Below is a small trained network, with its code and all its weights. Each question gives an input and a target symbol and asks what happens when units are switched off, that is, made to give their printed mean instead of their output.

import numpy as np


def w(rows, s, z=0):
    codes = np.array(rows[::2]) - 128.0
    scale = np.full(codes.shape[1], s)
    scale[-1] = z or s
    return codes * scale


def norm(h):
    return h / np.sqrt((h * h).mean(-1, keepdims=True) + 1e-5)


def f(y):
    return y / 2 * (1 + np.tanh(0.7978845608 * (y + 0.044715 * y**3)))


def softmax(a):
    e = np.exp(a - a.max(-1, keepdims=True))
    return e / e.sum(-1, keepdims=True)


def log_softmax(a):
    a = a - a.max(-1, keepdims=True)
    return a - np.log(np.exp(a).sum(-1, keepdims=True))


def net(x, mask):
    ids = ['αγδζλξτφω'.index(c) for c in x.split()]
    T = len(ids)
    res = E[ids] + P[:T]
    q, k, v = (norm(res) @ M[0].T for M in (Q, K, V))
    z = softmax(np.where(np.tri(T) > 0, q @ k.T / 4**0.5, -1e9)) @ v
    res = res + np.where(mask[0], z, O[0][:, -1]) @ O[0][:, :-1]
    y = f(norm(res) @ A[0][:, :-1].T + A[0][:, -1])
    res = res + np.where(mask[1:9], y, B[0][:, -1]) @ B[0][:, :-1]
    return log_softmax(norm(res)[-1] @ U[:, :-1].T + U[:, -1])


Q, K, V, O, A, B = {}, {}, {}, {}, {}, {}
E = w([
[85,146,85,138,116,99,168],'α',
[122,85,89,140,154,71,148],'γ',
[98,136,102,160,120,105,142],'δ',
[120,127,121,112,181,115,173],'ζ',
[106,112,83,149,105,99,128],'λ',
[91,128,89,91,145,138,196],'ξ',
[134,6,151,70,141,57,134],'τ',
[64,135,242,102,75,59,147],'φ',
[215,116,201,128,44,181,147],'ω',
],0.016)
P = w([
[85,109,165,112,69,162,103],'0',
[196,190,75,79,108,78,152],'1',
[163,164,103,102,120,81,171],'2',
[134,138,103,128,137,85,161],'3',
[113,117,98,140,129,81,183],'4',
[105,98,95,148,128,75,222],'5',
[131,33,80,199,107,42,255],'6',
],0.0097)
Q[0] = w([
[102,66,180,184,163,198,150],'H0',
[140,54,148,190,73,148,253],'H0',
[94,138,84,212,180,206,68],'H0',
[129,141,88,67,150,174,90],'H0',
],0.0072)
K[0] = w([
[94,187,71,156,189,141,34],'H0',
[28,2,208,160,91,192,166],'H0',
[150,192,84,159,218,80,163],'H0',
[164,199,130,113,180,78,60],'H0',
],0.0066)
V[0] = w([
[115,82,6,87,79,90,29],'H0',
[197,34,181,94,159,99,142],'H0',
[74,130,216,152,142,28,30],'H0',
[57,139,129,17,240,158,155],'H0',
],0.022)
O[0] = w([
[77,4,142,229,161,130,160,182],'H0',
[202,124,151,103,197,106,71,82],'H0',
[53,189,183,155,174,45,135,2],'H0',
[95,86,54,9,100,75,87,57],'H0',
],0.018,0.0054)
A[0] = w([
[156,93,149,91,45,112,103,95],'N0',
[55,102,109,113,130,62,145,139],'N1',
[135,97,175,121,86,114,252,127],'N2',
[167,37,186,98,119,165,139,158],'N3',
[154,86,173,65,71,112,95,127],'N4',
[149,150,166,89,52,44,174,112],'N5',
[123,99,139,124,187,137,46,2],'N6',
[126,121,137,156,63,216,110,132],'N7',
],0.027,0.008)
B[0] = w([
[164,164,192,217,45,82,100,201],'N0',
[113,12,170,44,122,139,133,228],'N1',
[170,177,131,32,124,202,79,249],'N2',
[178,136,69,156,198,117,136,226],'N3',
[78,150,202,197,160,172,104,199],'N4',
[180,116,88,172,125,121,237,171],'N5',
[87,250,62,98,60,125,47,145],'N6',
[107,151,51,153,103,123,127,245],'N7',
],0.024,0.013)
U = w([
[40,179,175,101,91,184,111,4],'α',
[85,126,115,150,159,60,203,116],'γ',
[49,112,155,194,160,184,136,43],'δ',
[84,169,131,105,152,79,56,112],'ζ',
[92,76,122,227,73,103,106,162],'λ',
[136,70,25,91,113,132,147,176],'ξ',
[170,56,168,123,210,98,70,80],'τ',
[138,139,255,88,89,82,140,126],'φ',
[175,213,135,179,132,134,106,164],'ω',
],0.0081,0.0031)

Each question gives the input, a string of symbols that net reads in full, and the target symbol t.
The units are the heads (4 rows each of Q, K, V and O) and the neurons (one row each of A and B). Each row of codes is followed by its name. A weight is (code - 128) times the scale printed after its matrix; where a second scale follows, it is the last column's (O, A, B and U).
mask holds one flag per unit, heads first, then neurons. A switched-off unit (its flag False) gives its mean, the last column of its rows in O or B, instead of its output. The means were averaged over made-up inputs and are rounded, as every weight is.
A unit's drop is (log p(t) with every unit on - log p(t) with that unit switched off) / (log p(t) with every unit on - log p(t) with every unit switched off).
The circuit of an input: a set's keep is (log p(t) with only the set's units on - log p(t) with every unit switched off) / (log p(t) with every unit on - log p(t) with every unit switched off). Starting from all 9 units, units are removed one at a time, each time the one whose removal leaves the highest keep (on an exact tie, the one counted first), for as long as the keep stays at least 0.8.
units of the circuit, in order: the units of the circuit, biggest drop first
unit that matters most: the unit with the biggest drop
k most important neurons: the k neurons with the biggest drops, biggest first
input ξ λ ξ α, target λ: units of the circuit, in order => H0, N0, N4, N2
input δ δ λ ω ω γ γ, target ω: units of the circuit, in order => H0, N2
input ξ ω ξ δ τ, target λ: most important neuron => N0
input ξ α ξ ω ζ δ, target λ: 3 most important neurons => N0, N2, N4
input τ ξ δ ω ξ α, target ζ: units of the circuit, in order => N6, H0
input ξ λ ξ γ, target λ: units of the circuit, in order => H0, N0, N4, N2
input φ ξ ξ ω λ ξ, target γ: units of the circuit, in order => H0, N5, N2
input ζ ξ τ, target φ: units of the circuit, in order => N0, N7
input τ α ω ξ λ ξ φ, target ζ: units of the circuit, in order => H0, N6
input δ τ ξ ξ δ φ ζ, target α: units of the circuit, in order => H0, N2
input γ ξ ξ ω, target τ: 2 most important neurons => N7, N0
input ξ φ τ ω, target λ: units of the circuit, in order => H0, N2, N0
input φ φ ξ γ, target γ: units of the circuit, in order => H0, N5
input δ λ α ξ φ φ, target φ: units of the circuit, in order => H0, N7, N1
input δ λ ζ α ξ, target α: 3 most important neurons => N2, N3, N5
input τ α λ, target ζ: unit that matters most => N6
input ξ ξ τ ξ τ, target τ: 4 most important neurons => N3, N7, N4, N1
input δ φ ξ, target φ: 3 most important neurons => N7, N1, N3
input λ α ξ δ ζ ξ δ, target δ: 2 most important neurons => N2, N5
input φ λ δ τ, target γ: 2 most important neurons => N5, N2
input δ ω ω γ α α, target α: 4 most important neurons => N2, N3, N5, N0
